[[-57  59  68]
 [-22  10   2]
 [-40  32  39]
 [-22   5   9]]
->
[[ 68 -57  59]
 [  2 -22  10]
 [ 39 -40  32]
 [  9 -22   5]]

[[ -6 -73 -62  10  79]
 [ 65 -34  76 -23 -43]
 [ 58  41  17 -76 -44]
 [ 33 -59 -80 -38 -41]
 [ -2 -78   4 -20 -57]
 [ 21 -36 -80 -71  25]
 [ 20  48   2  77  57]
 [-30 -22 -10  50  39]
 [ 54  78  -9 -34  52]]
->
[[ 79  -6 -73 -62  10]
 [-43  65 -34  76 -23]
 [-44  58  41  17 -76]
 [-41  33 -59 -80 -38]
 [-57  -2 -78   4 -20]
 [ 25  21 -36 -80 -71]
 [ 57  20  48   2  77]
 [ 39 -30 -22 -10  50]
 [ 52  54  78  -9 -34]]

[[ 38  63  66  57 -71  12  78  74  25  63]
 [ 51  34   5  71  77 -41  59 -79  62 -60]]
->
[[ 63  38  63  66  57 -71  12  78  74  25]
 [-60  51  34   5  71  77 -41  59 -79  62]]

[[-35   8  -3 -39   1 -19  20 -19  13]
 [  4   2 -11 -12   1   5  -4 -11 -10]
 [ -6  23 -12  -1 -17  -3  -9 -11   8]
 [  1   9  61  -6 -21  46 -13  39  19]
 [  0  -4 -17 -11  -2  -7 -16 -11 -14]
 [  8   1  -6  -9 -14  -2 -10  -1  -4]
 [ 32  13 -19  42 -22  -6 -24  -7  11]]
->
[[ 13 -35   8  -3 -39   1 -19  20 -19]
 [-10   4   2 -11 -12   1   5  -4 -11]
 [  8  -6  23 -12  -1 -17  -3  -9 -11]
 [ 19   1   9  61  -6 -21  46 -13  39]
 [-14   0  -4 -17 -11  -2  -7 -16 -11]
 [ -4   8   1  -6  -9 -14  -2 -10  -1]
 [ 11  32  13 -19  42 -22  -6 -24  -7]]

[[ 36  -7  11 -16  20]
 [ -3   2   0   1  -3]
 [-15   2  -3   5  -6]
 [  2   0  -2  -1   0]
 [ 13  -2   3  -3   8]
 [ 75 -16  18 -28  41]
 [  2   1   1   1   3]
 [ 30  -6   7  -9  17]
 [  8  -1   3  -3   5]
 [-26   5  -7  11 -15]]
->
[[ 20  36  -7  11 -16]
 [ -3  -3   2   0   1]
 [ -6 -15   2  -3   5]
 [  0   2   0  -2  -1]
 [  8  13  -2   3  -3]
 [ 41  75 -16  18 -28]
 [  3   2   1   1   1]
 [ 17  30  -6   7  -9]
 [  5   8  -1   3  -3]
 [-15 -26   5  -7  11]]

[[-42  71  31  31]
 [-41   5  -3 -27]
 [-49  -3 -15 -22]
 [-23 -15   6   2]
 [-41  -1   5  38]
 [ 57 -64   8  64]
 [-49  18 -14  -1]
 [ 25  -6   2  18]
 [-18  23  42  10]]
->
[[ 31 -42  71  31]
 [-27 -41   5  -3]
 [-22 -49  -3 -15]
 [  2 -23 -15   6]
 [ 38 -41  -1   5]
 [ 64  57 -64   8]
 [ -1 -49  18 -14]
 [ 18  25  -6   2]
 [ 10 -18  23  42]]

[[ 28 -20  30  15]
 [ -5 -12 -41  -5]
 [  3 -48  41 -11]
 [-22  -8   8 -11]
 [-18  -3 -16   9]
 [ -4 -73  44   3]
 [ -4   3 -10   1]
 [ 23 -28  17 -39]]
->
[[ 15  28 -20  30]
 [ -5  -5 -12 -41]
 [-11   3 -48  41]
 [-11 -22  -8   8]
 [  9 -18  -3 -16]
 [  3  -4 -73  44]
 [  1  -4   3 -10]
 [-39  23 -28  17]]
